Below are the code and all the weights of a small trained network. Each question names an input and a class and asks about switching units off, where a switched-off unit gives its printed mean instead of its output.

import numpy as np


def w(rows, s, z=0):
    codes = np.array(rows[::2]) - 128.0
    scale = np.full(codes.shape[1], s)
    scale[-1] = z or s
    return codes * scale


def norm(h):
    return h / np.sqrt((h * h).mean(-1, keepdims=True) + 1e-5)


def f(y):
    return np.maximum(y, 0)


def log_softmax(a):
    a = a - a.max(-1, keepdims=True)
    return a - np.log(np.exp(a).sum(-1, keepdims=True))


def net(x, mask):
    res = np.array(x, float).reshape(1, 4) / 4 @ E
    u = 0
    for l in range(3):
        y = f(norm(res) @ A[l][:, :-1].T + A[l][:, -1])
        res = res + np.where(mask[u : u + 8], y, B[l][:, -1]) @ B[l][:, :-1]
        u += 8
    return log_softmax(norm(res)[-1] @ U[:, :-1].T + U[:, -1])


A, B = {}, {}
E = w([
[103,78,64],'x0',
[181,90,144],'x1',
[183,171,2],'x2',
[125,128,127],'x3',
],0.0083)
A[0] = w([
[149,173,101,126],'L0N0',
[242,148,203,145],'L0N1',
[251,121,104,110],'L0N2',
[182,125,105,184],'L0N3',
[127,36,203,64],'L0N4',
[41,81,191,3],'L0N5',
[178,218,233,80],'L0N6',
[151,88,41,121],'L0N7',
],0.011,0.0051)
B[0] = w([
[218,123,172,190],'L0N0',
[66,91,166,253],'L0N1',
[116,202,172,230],'L0N2',
[181,129,179,218],'L0N3',
[193,254,156,223],'L0N4',
[155,207,186,204],'L0N5',
[60,21,42,245],'L0N6',
[200,60,121,239],'L0N7',
],0.0073,0.0049)
A[1] = w([
[188,190,201,2],'L1N0',
[128,124,77,146],'L1N1',
[149,87,155,95],'L1N2',
[63,186,76,35],'L1N3',
[91,147,86,180],'L1N4',
[236,117,70,184],'L1N5',
[167,247,133,120],'L1N6',
[150,214,70,131],'L1N7',
],0.011,0.0043)
B[1] = w([
[147,102,118,192],'L1N0',
[159,121,229,160],'L1N1',
[45,88,93,151],'L1N2',
[110,191,205,142],'L1N3',
[30,65,191,158],'L1N4',
[11,170,198,254],'L1N5',
[53,3,59,201],'L1N6',
[57,168,211,176],'L1N7',
],0.0056,0.007)
A[2] = w([
[74,142,177,251],'L2N0',
[103,151,67,239],'L2N1',
[155,127,104,141],'L2N2',
[89,47,157,201],'L2N3',
[145,180,95,160],'L2N4',
[247,108,184,74],'L2N5',
[168,68,137,190],'L2N6',
[108,116,191,38],'L2N7',
],0.014,0.0027)
B[2] = w([
[204,52,142,250],'L2N0',
[122,137,212,140],'L2N1',
[126,190,164,130],'L2N2',
[77,146,48,235],'L2N3',
[155,209,180,133],'L2N4',
[114,91,165,174],'L2N5',
[1,135,88,160],'L2N6',
[164,153,105,201],'L2N7',
],0.0078,0.012)
U = w([
[173,183,253,216],'0',
[36,102,83,182],'1',
[64,80,167,159],'2',
[132,56,114,187],'3',
[133,93,98,75],'4',
[141,195,79,28],'5',
[163,189,43,1],'6',
[234,164,12,31],'7',
],0.016,0.0087)

Each question gives the input, the list of numbers given to net, and the class t.
The units are the neurons (one row each of A and B). Each row of codes is followed by its name. A weight is (code - 128) times the scale printed after its matrix; where a second scale follows, it is the last column's (A, B and U).
mask holds one flag per neuron, layer by layer. A switched-off neuron (its flag False) gives its mean, the last column of its row in B, instead of its output. The means were averaged over made-up inputs and are rounded, as every weight is.
A unit's drop is (log p(t) with every unit on - log p(t) with that unit switched off) / (log p(t) with every unit on - log p(t) with every unit switched off).
The circuit of an input: a set's keep is (log p(t) with only the set's units on - log p(t) with every unit switched off) / (log p(t) with every unit on - log p(t) with every unit switched off). Starting from the 12 units with the biggest drops (on a tie, the unit counted first), units are removed one at a time, each time the one whose removal leaves the highest keep (on an exact tie, the one counted first), for as long as the keep stays at least 0.8.
circuit, biggest first: the units of the circuit, biggest drop first
most important unit: the unit with the biggest drop
top k neurons: the k neurons with the biggest drops, biggest first
drop when u is switched off: that unit's drop, to one decimal
input [-7,-3,-4,-8], class 3: circuit, biggest first => (L0N6 L1N5)
input [-7,0,7,-5], class 0: circuit, biggest first => (L2N3)
input [7,1,-8,-2], class 0: circuit, biggest first => (L0N4 L0N5)
input [1,-5,-6,-5], class 0: circuit, biggest first => (L0N5 L0N4)
input [-4,-2,5,-7], class 3: top 3 neurons => (L1N6 L0N4 L0N0)
input [-8,4,-1,8], class 1: circuit, biggest first => (L0N6 L2N3)
input [-6,-5,-5,8], class 3: circuit, biggest first => (L0N6 L1N5)
input [-3,-4,3,-8], class 3: top 4 neurons => (L1N6 L2N0 L0N0 L2N6)
input [1,1,-7,5], class 0: top 3 neurons => (L0N4 L0N5 L0N7)
input [4,8,7,1], class 2: top 2 neurons => (L0N7 L0N4)
input [7,5,4,-1], class 1: top 2 neurons => (L0N7 L0N4)
input [8,-1,8,7], class 0: top 2 neurons => (L0N6 L1N6)
input [-8,4,-3,-2], class 1: top 2 neurons => (L0N6 L2N3)
input [8,4,-4,-2], class 1: most important unit => L0N5
input [-4,8,5,-6], class 2: top 2 neurons => (L1N6 L0N1)
input [-5,6,5,4], class 2: top 2 neurons => (L0N3 L1N6)
input [7,-5,-7,-4], class 0: top 2 neurons => (L0N5 L2N6)
input [6,8,3,2], class 2: top 2 neurons => (L0N7 L2N5)
input [-6,0,4,2], class 1: top 2 neurons => (L1N6 L0N2)
input [-5,-3,-2,-1], class 1: most important unit => L0N6
input [-7,-4,3,-1], class 1: top 4 neurons => (L1N4 L0N2 L0N1 L2N3)
input [4,8,5,0], class 2: top 2 neurons => (L0N7 L2N6)
input [-8,-8,-1,-3], class 1: top 2 neurons => (L0N6 L0N4)
input [2,-8,-8,-5], class 0: drop when L0N5 is switched off => 0.2
input [-8,1,3,3], class 1: drop when L1N5 is switched off => 0.1
input [-6,-4,-2,8], class 3: drop when L1N0 is switched off => 0.0
input [-6,-2,-6,-7], class 3: circuit, biggest first => (L0N6)
input [3,5,6,4], class 0: drop when L0N2 is switched off => 0.3
